Here is a tiny trained network, its code and every weight. The questions are about switching its units off for an input and a class, where a switched-off unit gives its printed mean instead of its output.

import numpy as np


def w(rows, s, z=0):
    codes = np.array(rows[::2]) - 128.0
    scale = np.full(codes.shape[1], s)
    scale[-1] = z or s
    return codes * scale


def norm(h):
    return h / np.sqrt((h * h).mean(-1, keepdims=True) + 1e-5)


def f(y):
    return np.maximum(y, 0)


def log_softmax(a):
    a = a - a.max(-1, keepdims=True)
    return a - np.log(np.exp(a).sum(-1, keepdims=True))


def net(x, mask):
    res = np.array(x, float).reshape(1, 3) / 4 @ E
    u = 0
    for l in range(4):
        y = f(norm(res) @ A[l][:, :-1].T + A[l][:, -1])
        res = res + np.where(mask[u : u + 3], y, B[l][:, -1]) @ B[l][:, :-1]
        u += 3
    return log_softmax(norm(res)[-1] @ U[:, :-1].T + U[:, -1])


A, B = {}, {}
E = w([
[163,183,129,209,154,224,81,105,140,63,82],'x0',
[150,110,96,102,209,163,127,84,134,121,66],'x1',
[154,206,39,131,164,33,171,10,123,99,128],'x2',
],0.012)
A[0] = w([
[184,91,69,144,87,52,163,32,189,127,89,115],'L0N0',
[125,200,143,214,90,152,136,158,148,20,179,1],'L0N1',
[158,138,168,212,94,160,105,56,163,136,1,67],'L0N2',
],0.0049,0.005)
B[0] = w([
[121,101,235,15,218,145,33,189,137,145,231,252],'L0N0',
[173,185,104,237,4,79,110,152,126,87,204,176],'L0N1',
[142,115,225,16,1,25,195,163,185,58,177,209],'L0N2',
],0.0077,0.0045)
A[1] = w([
[82,122,146,127,86,232,98,149,126,201,102,60],'L1N0',
[137,166,22,77,239,116,176,46,122,203,126,2],'L1N1',
[183,112,70,96,149,151,157,63,165,50,2,38],'L1N2',
],0.0078,0.0054)
B[1] = w([
[186,112,157,151,197,97,129,100,143,176,157,215],'L1N0',
[104,8,109,133,169,167,134,99,96,71,150,255],'L1N1',
[133,202,158,64,113,168,154,115,92,125,73,233],'L1N2',
],0.017,0.0052)
A[2] = w([
[87,60,69,115,108,16,255,126,104,196,134,6],'L2N0',
[89,138,60,171,187,104,149,206,169,133,124,75],'L2N1',
[172,152,15,160,171,97,174,14,132,47,115,147],'L2N2',
],0.0067,0.0021)
B[2] = w([
[66,212,76,49,81,92,60,162,67,174,20,245],'L2N0',
[203,149,136,202,103,232,80,42,132,156,1,128],'L2N1',
[112,102,111,130,215,112,56,176,208,139,216,254],'L2N2',
],0.0096,0.0052)
A[3] = w([
[127,138,118,254,65,157,129,91,107,99,95,3],'L3N0',
[80,192,135,68,91,143,96,143,109,138,63,203],'L3N1',
[64,129,103,99,52,51,150,86,61,222,155,33],'L3N2',
],0.0095,0.0031)
B[3] = w([
[130,60,90,181,2,154,139,152,83,50,66,163],'L3N0',
[131,203,129,92,55,135,176,96,131,174,115,254],'L3N1',
[97,144,89,153,123,139,169,173,97,120,74,250],'L3N2',
],0.015,0.0066)
U = w([
[84,131,85,198,143,120,113,92,177,168,115,1],'0',
[95,120,91,163,114,137,136,89,179,151,126,15],'1',
[155,252,99,175,110,58,62,73,176,93,186,85],'2',
[169,23,198,166,157,138,103,179,158,210,143,198],'3',
[156,101,119,238,25,132,94,147,126,60,114,155],'4',
[168,224,166,52,107,180,164,53,132,92,69,96],'5',
[49,161,88,77,68,83,160,197,70,176,85,186],'6',
[66,32,84,55,206,105,92,69,96,52,166,196],'7',
],0.016,0.0049)

Each question gives the input, the list of numbers given to net, and the class t.
The units are the neurons (one row each of A and B). Each row of codes is followed by its name. A weight is (code - 128) times the scale printed after its matrix; where a second scale follows, it is the last column's (A, B and U).
mask holds one flag per neuron, layer by layer. A switched-off neuron (its flag False) gives its mean, the last column of its row in B, instead of its output. The means were averaged over made-up inputs and are rounded, as every weight is.
A unit's drop is (log p(t) with every unit on - log p(t) with that unit switched off) / (log p(t) with every unit on - log p(t) with every unit switched off).
The circuit of an input: a set's keep is (log p(t) with only the set's units on - log p(t) with every unit switched off) / (log p(t) with every unit on - log p(t) with every unit switched off). Starting from all 12 units, units are removed one at a time, each time the one whose removal leaves the highest keep (on an exact tie, the one counted first), for as long as the keep stays at least 0.8.
circuit, biggest first: the units of the circuit, biggest drop first
most important unit: the unit with the biggest drop
k most important neurons: the k neurons with the biggest drops, biggest first
top k neurons in layer l: the k neurons of layer l with the biggest drops, biggest first
drop when u is switched off: that unit's drop, to one decimal
input [-4,2,-6], class 3: most important unit -> L1N0
input [4,1,5], class 7: 2 most important neurons -> L2N2; L0N0
input [3,-3,2], class 4: 2 most important neurons -> L0N1; L3N0
input [-7,2,5], class 7: 2 most important neurons -> L1N1; L0N2
input [0,-7,8], class 7: 3 most important neurons -> L0N2; L2N2; L3N1
input [1,1,-1], class 5: 4 most important neurons -> L1N1; L2N2; L1N0; L3N2
input [-1,6,-2], class 5: circuit, biggest first -> L1N2; L0N0
input [8,4,-6], class 3: 2 most important neurons -> L1N0; L2N0
input [-7,5,2], class 7: 2 most important neurons -> L1N1; L0N2
input [8,-2,5], class 2: 2 most important neurons -> L2N2; L0N1
input [-2,-3,-4], class 3: 2 most important neurons -> L1N0; L0N2
input [-7,1,8], class 7: drop when L1N1 is switched off -> 2.8
input [7,-2,4], class 2: drop when L2N2 is switched off -> 1.6
input [1,-2,1], class 4: most important unit -> L0N1
input [-5,0,7], class 7: drop when L1N1 is switched off -> 1.8
input [3,0,-3], class 3: top 2 neurons in layer 1 -> L1N0; L1N2
